Small tables with named rows and columns. After each table, cells are looked up by row and column.

zivitud:
       fom  mul  fosin  malizo  nomat  pek  dudude  tivezon  vud
luz    560  566    538     594    527  547     543      581  560
kupu   659  599    526     681    418  440     504      629  605
fek    802  563    749     352    640  457     662      482  665
zekib  410  550    476     661    556  635     524      581  485
fer    584  565    561     571    538  536     553      571  573
vuf    328  535    474     608    623  710     539      546  460
sir    398  528    517     539    633  691     566      523  486
kege   341  528    465     638    617  693     527      555  435
lep    711  516    825     196    812  584     717      353  637
fid    650  601    515     680    409  445     506      635  606

tivezon of fid = 635
nomat of zekib = 556
malizo of luz = 594
tivezon of vuf = 546
malizo of sir = 539
malizo of kege = 638
fom of sir = 398
nomat of kege = 617
fom of luz = 560
tivezon of sir = 523
mul of fek = 563
fosin of luz = 538
nomat of fek = 640

Table sogafas
|  | gevu | gul | fas | sulura | fasave | vuk | bedi | muzus | fugo |
|---|---|---|---|---|---|---|---|---|---|
| mikog | 173 | 175 | 27 | 173 | 17 | 159 | 163 | 23 | 127 |
| dat | 26 | 26 | 220 | 27 | 214 | 48 | 43 | 212 | 88 |
| kem | 180 | 178 | 30 | 178 | 18 | 155 | 169 | 23 | 127 |
| lif | 40 | 37 | 191 | 36 | 199 | 63 | 50 | 197 | 91 |
| vuf | 183 | 184 | 25 | 183 | 13 | 157 | 170 | 18 | 129 |
| sez | 178 | 176 | 28 | 175 | 20 | 155 | 164 | 21 | 126 |

lif, vuk: 63
sez, muzus: 21
vuf, gul: 184
kem, gevu: 180
sez, vuk: 155
vuf, muzus: 18
lif, gevu: 40
mikog, bedi: 163
lif, muzus: 197
dat, fas: 220
dat, bedi: 43
dat, gul: 26
vuf, gevu: 183

geginel =
|  | daz | gosar | ludolis | big | veliz | tasip | dinu | zopu | dokuzel | rafil |
|---|---|---|---|---|---|---|---|---|---|---|
| mapilar | 9 | 99 | 139 | 59 | 115 | 93 | 133 | 67 | 38 | 107 |
| bab | 89 | 161 | 51 | 104 | 120 | 89 | 53 | 173 | 119 | 110 |
| letobot | 101 | 80 | 137 | 97 | 120 | 49 | 144 | 103 | 28 | 88 |
| porigi | 64 | 35 | 103 | 128 | 89 | 78 | 13 | 144 | 78 | 149 |
| rep | 126 | 187 | 65 | 84 | 95 | 89 | 131 | 49 | 130 | 58 |
| tef | 124 | 90 | 68 | 133 | 93 | 84 | 48 | 136 | 107 | 119 |
| tevomot | 16 | 108 | 94 | 77 | 115 | 125 | 103 | 37 | 81 | 110 |
| foza | 75 | 133 | 8 | 104 | 151 | 210 | 85 | 111 | 153 | 144 |
| lum | 201 | 147 | 92 | 84 | 73 | 63 | 146 | 114 | 132 | 23 |

letobot, gosar => 80
foza, veliz => 151
tef, daz => 124
porigi, big => 128
lum, tasip => 63
lum, ludolis => 92
mapilar, rafil => 107
mapilar, big => 59
foza, daz => 75
foza, dokuzel => 153
letobot, big => 97
bab, dinu => 53
letobot, ludolis => 137
porigi, veliz => 89
Which row has the largest zopu? bab

gov.tsv
	mef	kon	tifizun	seto	tolo	bororo	nedo	siz
kipimor	22583	37006	36599	33253	37212	37132	50245	22321
gubito	40073	26520	23605	37089	54566	34209	15935	42114
neberil	33716	53696	35169	51577	46742	48976	26470	31820
memake	32685	28697	29249	40306	48877	73059	25516	41684
bibufa	28934	31913	70152	54268	9577	59404	33587	54042
timekot	28570	56057	51737	79027	45109	34422	33983	27107
gon	47170	30708	24853	62560	31750	24299	35496	26893

What is the siz of memake in gov?
41684
What is the tifizun of gubito in gov?
23605
What is the nedo of gon in gov?
35496
What is the seto of timekot in gov?
79027
What is the tifizun of neberil in gov?
35169
What is the mef of neberil in gov?
33716
What is the bororo of gubito in gov?
34209
What is the tifizun of bibufa in gov?
70152
What is the nedo of memake in gov?
25516
What is the siz of gon in gov?
26893
What is the tolo of gubito in gov?
54566
What is the mef of kipimor in gov?
22583
What is the nedo of bibufa in gov?
33587
What is the siz of timekot in gov?
27107
What is the bororo of gon in gov?
24299
What is the nedo of gubito in gov?
15935

